Each row is followed by its class number.
[ -3   5  23   2 -16  -3  11  17  21 -14  11  17  14 -23 -34   8  26  43
  37  28   8  -2 -12   7 -18  10  -3  20  -4  -4   6  27 -41  17]	8
[ -7  19  -4  46  38  12  33 -10  53  38 -18  -6  39   5  -2  19   5  -6
  -9 -39   8  33   2  -3  15 -19  17   4 -11   0 -15  -7  13 -11]	9
[ 54   3  22 -36 -12  11   0 -10   1  43 -50  21  52 -54 -16  21 -12 -32
  12  -4   4 -65 -60  35  25  61 -10 -50  73   5  25  12  -3 -17]	7
[-31 -24  -4  20  10   3  41  16  48  48   4   2  41 -20 -13  27  26  57
  19 -38  20  -5  -3  30  -6  -8 -11  23  25   2  42  18 -15 -24]	9
[ -1  -9   4   6  -3  17  31   7   0  27 -16  -2  21  11 -22  -1  21  18
  43   6  19 -24  -3 -18   2   7  -7  -2   2 -11  17  23 -24  -9]	5
[-41 -40 -13 -10 -10  54   2 -12 -21   6   7   6  28   3  16  -2  23   6
  -3 -24  26 -18   5  15   6  29 -11  31 -16   3  18   0   3 -61]	10
[  7 -31 -20 -19 -19  16 -10  12 -50 -29  24 -23   5 -20  12 -27   2   7
  12   7  21 -48 -49   0  18  24 -36 -39 -14   9  -3   1   4 -22]	3
[-52  18  13  39  36 -18  34 -24  40  30  -3  18  25   7   1  32 -49  -7
  72 -12   6  72   0  28  11  12  56  31  -5 -42  21 -57 -11 -46]	9
[ -3 -13 -26  40  -1  12 -12  34   4 -14  52  17  31 -14  27 -19  -4  37
  -3 -41  -4 -33   0 -14   9 -21 -75   4 -49   7  -9  14   4  -3]	10
[ -5   0 -28 -30   0  19   6  -9  -9  -3   2   8   4   8  20 -19   8  22
   6  -5  23 -24 -35   6  33  22 -15  11 -13   6   1  -1  -9  -4]	8
[-23  -8   4   4  33  12  46  17 -11  25  28  -5  -7 -24   3  -5   0  20
  -4 -34   0  -2  -3  22  23   4 -33  -6  26 -33  32 -14 -15  -6]	7
[ -6 -10 -16 -15  -4   7   1 -12  -4  -6  16   5   7  -4   3  -4 -16   6
  -7 -13  12 -18 -10   5  10  -7 -33  16  -7 -13  -4  -1  10  -4]	7
[ 24  39  38  74  -7  29  17 -50 -43  13  22  16  29 -11  26  25  56 -26
 -75  -9 -27  47  -2 -16   6  18 -21 -81 -57  29 -47  36  13  11]	2
[ -2  26 -12  29  27   4  23 -15  25  -3 -14  -2  22 -17   6  20  20 -20
  -5 -13  12  -2 -16  -2  -2  11  29 -20 -46  -4 -18 -20  21 -37]	4
[-27  24  19  -7   4 -27  46  11 -11  42  35  21  51  -7 -26   7  14  42
  61  22  10 -22  -9  16  11   4 -25   0 -30 -49  64  24 -37  24]	1
[-49 -40  22   7  36  48 -24 -14  -2  43  13  -1  23 -11  16   7  54  11
 -20 -36   1 -56  19 -20 -32  15  -2 -30  19   1  52 -17  13 -75]	0
[ 14  36  30  62 -13  -6  62 -14 -26  41  -6 -13  14  23   1  18 -22   6
  14  42 -13  25 -22 -46  25  19   2 -78 -36   1 -13 -15 -50  23]	6
[ 24  24   1  24  10   7  12  -3  24  26 -21 -17  24  -4   5 -10  -5 -27
  22  11  -1   7   8 -32  25   4  22 -41 -44   0 -13  10  16  -4]	5
[ 10 -28  22  10 -13  44  13 -16  24  49 -11  26  61   9   3   4  16  10
   1   8 -11 -51  39  -5  -1  -8 -30 -34 -19  13   0   8  18   1]	10
[ -7   6 -29  30  26   1  27 -18  46  35 -46   2 -17   9   2   9  -5   2
   9 -42   1  28  18 -26 -19 -16  33 -16  -1  -6  -4  15 -30 -50]	5
[-10 -17  27  -7   6  17  19   7  -4   9  -6   6  48  11 -32   4  48  17
   3  28   8 -29  30   3 -27 -55   9  25 -17  11  -5  59 -26  -3]	3
[  0   5  18  -6  16  16  25  17   9  28  -9  -2  22 -15 -15  -6  25  17
  19   6  10 -23  -9  -4  -1 -12  -2  -5  13  -8  16  26 -37   1]	8
[-11 -25  -8  -9 -25  42   1   4 -31  11  24 -41  -5  -2  22 -22   4  -8
   2 -13  38 -52 -18 -10  -7  10 -26  -8   3 -17  29   1  47 -49]	3
[-10 -19 -10   5  40   9  35   7  10   8  -9 -17   5 -11 -31  -9  35  12
  19  -7  28 -28 -19  -7  -2   5   0 -20   8  -2  27  39 -36 -10]	2
[-12 -27  -9 -14  12   6 -36  -2 -37  -8   6  25  14  -6   7 -12   7  19
  11 -12  13 -22 -11  11   9   0 -35  43   4  21  12  22  -3  -9]	10
[-13  47 -11  12  33   8  20  14  34  19 -18 -18  56 -13   7  -6   2 -29
   8 -20 -14 -23  63 -35   6 -17  60 -30 -61  43 -36 -48  14   7]	4
[ -5  -4  20  13  56 -46  20  14   5  47  -6 -15  -3 -58  11  -2  36  39
  10   6  24 -15  -4   2  10  -2 -27   5  -8 -19  64  25  14 -21]	10
[ 16  13 -11  27  17  12  -1 -11  22  10 -18   7  37 -15   2   8  19 -21
  -4  -4  -1   8   4   0  -1 -10  -5 -24 -52  20 -34   6  35 -38]	10
[ -9  13 -27  -5  -3   8   5   1 -19 -16  11  12  -1  14  10 -18   8  18
  41  -1  21 -36 -34   3  11  29 -19  -2 -16   4   5  -3  -3  -9]	8
[ 11  28   4  24  10 -11  17   6  41   0 -14 -19  33  -9  -2  20  29 -41
 -15   0   4 -44   7 -12 -24   4  22 -46 -36 -37   9 -31  20 -54]	11
[  1  -8   3   1  24  -1  32  26 -13  34 -14  -6  20  -8 -10  -5  31  30
  21  -9  11 -38   2 -12   9 -19 -25 -13  10  -6  14  15 -36   2]	5
[ 26 -47 -13 -21 -31  23  -7 -16  -5 -44  -3  13  37   6  25 -26  24 -22
  -3  36 -11 -36 -22  13  22   7  -9   0 -45  16 -15  32   1  -9]	11
[ -8  19 -23  26  10  36  42 -24  15  29  -8  26  -1  28  27  -3   5   5
  -2 -21 -24  33  21  -9   2   1   8 -37 -28  -3 -26 -13 -10 -39]	8
[  2 -20 -36 -13  -7  16 -26   6   4 -31  20 -16 -14   7  -2  -3   7  -3
 -16   6   8 -11 -26  -9  -2 -10   4  -5 -11  20   4  11   8 -25]	2
[-27 -15 -14  -2 -22  10  -6   1  -7   1  26  -2  20   9  15  -1   2  19
   4  -5   5 -32   3   8  -1   4 -32   1 -20  12  17  -3   4  -6]	1
[-17  16 -11  46  41  25  39 -27  11  25 -12 -16   1  -7  17  12   8 -24
 -11 -27   3  28   3 -11   1   8  26 -50 -31 -10 -15 -39  22 -54]	4
[-29 -15  -1  -1   2  26  -3  -5 -20  -5  16   6  21   1  11  -7 -17   5
  15 -21  13 -26 -12  -4  10  15 -17   3 -21   5  -1  -4   2   1]	6
[ -3  -2  -7  -3  -3  18  11 -22  13  10  12  15  36   2   2 -11 -10   6
  15 -14  15 -30   3   3  15   1 -39  16 -27   8  -8  16  32  15]	7
[  4  25  -4  34  25  18  16 -24  23  21 -16 -13   9   6   8  -9  13 -34
   2 -13   2  16  -6 -25  -1  11  32 -20 -30   1 -23  -8   3 -31]	0
[-15  14  -3  -5   6  -4  22   4   9  20  10 -30 -24 -19  30   9  -2  -4
 -35 -30   9 -17 -47  11  16   1  17 -16   2  -5  41 -21 -15  15]	1
[  2  -7   0  -6   3  21  30  13  12  29 -27   3  35   0 -16   4  35  16
  23  -5  12 -30  -1 -19   2   0  10   7   0  -2  15  26 -29 -20]	5
[  7  29  10  23  28   1  34 -21  13  27 -16 -16   2  -4   4  12  -4  -4
  -6  -6  13  18 -23 -12   4  -9  16 -33 -20   2 -20 -32  15 -21]	3
[ -2   5   1  23  12  10  15 -22  14  24 -20  -7   4   8  11  -4  -5 -15
  24  -1   3  10  19 -41   4   1  14 -23 -36 -19 -12 -16  13 -24]	5
[ 59  41 -66 -45  13 -51  -6  17  12  12 -23 -12 -50  -7   1 -27  55  15
  -5  23  -9 -38  -2 -33   6  21   9 -21 -16   8  12  -5  68  -2]	0
[-21  27   3  47  30   7  26 -16   9   9 -18 -31 -13  -9  21   7  -7 -21
 -14 -33  23   9 -17 -45   1  30  24 -14 -32  -9  -7 -24   7 -25]	6
[  0  17   5  33  11  19  25   3  46  40   2  -4  22  -1  24 -13  -9  10
  18 -22 -11  11  49 -37  22   4   4  -9 -41  -4  -5 -15  33   6]	5
[  33  -96   24    5 -103   11   22    0  -16  -61    5  -20  -16  -26
   75    0   35  -56  -29   75  -68  -48   24   -4  -66  -54    5  -60
  -57  -22  -39  -20  -18  -54]	11
[-11 -20  -6   2 -29  32   6 -10 -19   5   7   3  15   4  19  -5 -21  12
  17 -15  11 -31 -21 -16   5  27 -26  -6 -12  17  -5 -10   7   0]	6
[ 17  24 -22  44  24  24  36 -34  26  28   2  -9   2  21  14   2  21 -16
 -17  -5  -3  17  -8 -32   6  -7   0 -68 -57  11 -15   5  45 -20]	2
[ -2  20  15  25  16  17  31 -22   0  33  -5 -20  23  -3  11  -1  15 -11
  -2   1   7   3  -1 -36 -10 -32  18 -38 -53   7 -12   9  15 -20]	3
[ -3 -27   6  -5   5 -10 -11  -7 -21 -10  16   2 -14 -19   2 -15 -20  16
  38  -3  24 -20 -24  25 -14 -16 -46  11  14 -13  -2   3  26  -8]	3
[-39  -6 -31  24  65   2  40   3  -2  16  -4  -7   5   8 -13  -9  24  44
  23 -36  41 -13 -15   1   8 -11 -15  24  -2  16  18  17 -22 -13]	4
[-12  23   5  38  22 -27  35 -37 -55   1   7 -37 -58  31  24  26   4   5
 -60  17  18  17 -47 -39  14 -15 -20 -25 -14 -20  -7 -56 -22  -8]	7
[-53   2 -25  28  33  12  12 -15 -33   4  26  14 -28  19  30  -3   9  57
   9 -40   6  21  -1   1   2  20 -46 -17  -7  23  -6 -56  -1 -43]	8
[ -9 -33 -16  -9  -6  20 -18 -10 -29   9   3  -5  23  10  16   4 -10  25
  -5  -9  21  -6 -17  13  28  -2 -50  -2   0  22 -25 -25  -3 -34]	5
[-13 -37 -11  -1 -14  13 -18 -23 -22 -22  27 -12 -42 -12  34 -40 -37   7
  39  -5   8  12 -27 -39  29  30 -15 -11 -33 -21  10 -14   9  16]	5
[-10  24 -30  28  79  -4  18  60  41  28  28  47  20  11 -31 -20 -21  41
  73 -62  -6   0 -22  19  56  29  -1  47  63 -51  88  34 -15  26]	9
[  1  12  -7  16  21   5  31 -14  20  24 -25 -13  17 -23   2   2   3 -19
  22   1   6   7   2 -33  -4   1  36 -18 -31 -13  -5 -10   6 -34]	4
[-13  17   8  20  27  23  37 -20  -8  16   3 -12  10 -10  16  -9  -5 -35
  -3 -15 -19  20  22 -28  13  -6   9 -36 -43  -5 -27 -37  14  -6]	7
[  4  10  -9  35 -10  22  38 -11  -7  39  -3 -22  43  13  19   8  17 -19
 -14 -24  12 -16  -3 -16  10 -19 -18 -32 -26  -2 -24 -10  20  -7]	9
[-15 -29  -9  -6  -5  -7 -10  -5 -14   4  21  14  -7 -13  13  -3 -16  30
  10 -13  12 -18  -7  27   0 -15 -43   3  -4  -2  12 -10  -4   2]	10
[ -8  -9  40   0  28  15  35  14 -11  22 -21   1  56  -4  -5   8  18  -1
  22  31   0 -34 -11  11  26  -1  18  -5 -10  21   6  11 -33  15]	6
[-54  17 -23  68  27   3  35 -13 -44   5  39 -46 -36  10   2  -2   4  18
 -28 -52  27  25  18 -54 -27 -36 -28 -44 -42 -16 -24 -31 -28  -7]	4
[  8 -21  21  -4 -15  37  -5 -36 -28  16  -1  15  37  32  -8   2  19  23
  11  21  42 -55 -31 -12 -10 -17 -87  12   3 -11 -29   2  13  -3]	8
[-25  -8  -4  12  30  -6 -23   6 -41  10  34  -7  -3 -52  42 -20  16  21
   5 -31   9 -25 -13   4  24  37 -41 -31 -29  23  40 -15  43 -15]	10
[-12   7   4 -11  13  15  12   9   4  16  -7  11  12  -5  -7 -17  13   8
  32  -5  15 -16   3   2  -3  -2   6  30  12 -15  22  37 -28  -8]	8
[  2 -23  35   0  -3  23  12  23  -4  21  -2   9  38 -37 -12  12  20   2
   3   6   1 -13  -8  37   9   8  -3   4  23  -5  26  23 -34 -16]	10
[ -3   4  12   6  47   4  28   2  26  50 -11  17  11 -25 -22   8   7  27
  -2 -42   1   2  -5 -14  -7 -35 -18  27  41 -14  34  41 -23   1]	7
[ -7 -27 -16 -18  17   9   6  -1  -6 -17  27  -9   3 -20  33 -26   6   9
   3  -5  11 -34 -24  -4  33  14 -22  -6 -33   4   7 -19  19   7]	2
[ 13  -3 -33 -13 -43  30  -1  14   4   4  25  14  15  13  23  -5  -3  24
 -15  -9 -14 -23 -34 -15  34  47 -23   8  -1  -3  33   2   1  -6]	1
[ -5   4  26  13  17   7   7  14 -22  14 -12   1  12 -30 -31  20  46  36
  20   1  13  -5 -26 -52 -22  32 -18  26  14   7  19   2  10 -24]	6
[-25  46 -21  29  26   3  35   7  17  45  26 -41  -2  22   2   0  17  10
 -15 -16  26  19  36 -15  25  -9   6 -34 -59 -30  21 -11  38 -16]	5
[-36 -21  36  -4  31  17  30  -1   4  17 -24  -6  24 -23  -8   3   5   5
  33  -5  30 -25 -18   3  12  40  28  30  13 -10  39  11 -32  -7]	6
[-11  -8 -27   4   5  24  -6 -13   0 -10  16  26 -15   2  39 -31  -9  12
  22 -33  -5 -26  -3 -15   1  19 -29 -13 -20 -14  -4 -10  17 -13]	8
[-21   2  -2  18  53   0  37  12  -4  23   5  14  14 -19 -17  14  34  28
  -8 -38   7 -14 -11  16   0  -4 -31   0  23 -13  29  25 -26 -30]	7
[ -12  -20    5   13  -29   44  -44  -70  -21  -10    2   47  -25  -34
   22   -3   32   -5  -28  -81  -38   47  -65 -102  -82  -58   54    6
  -23   59   33  114  -65    2]	11
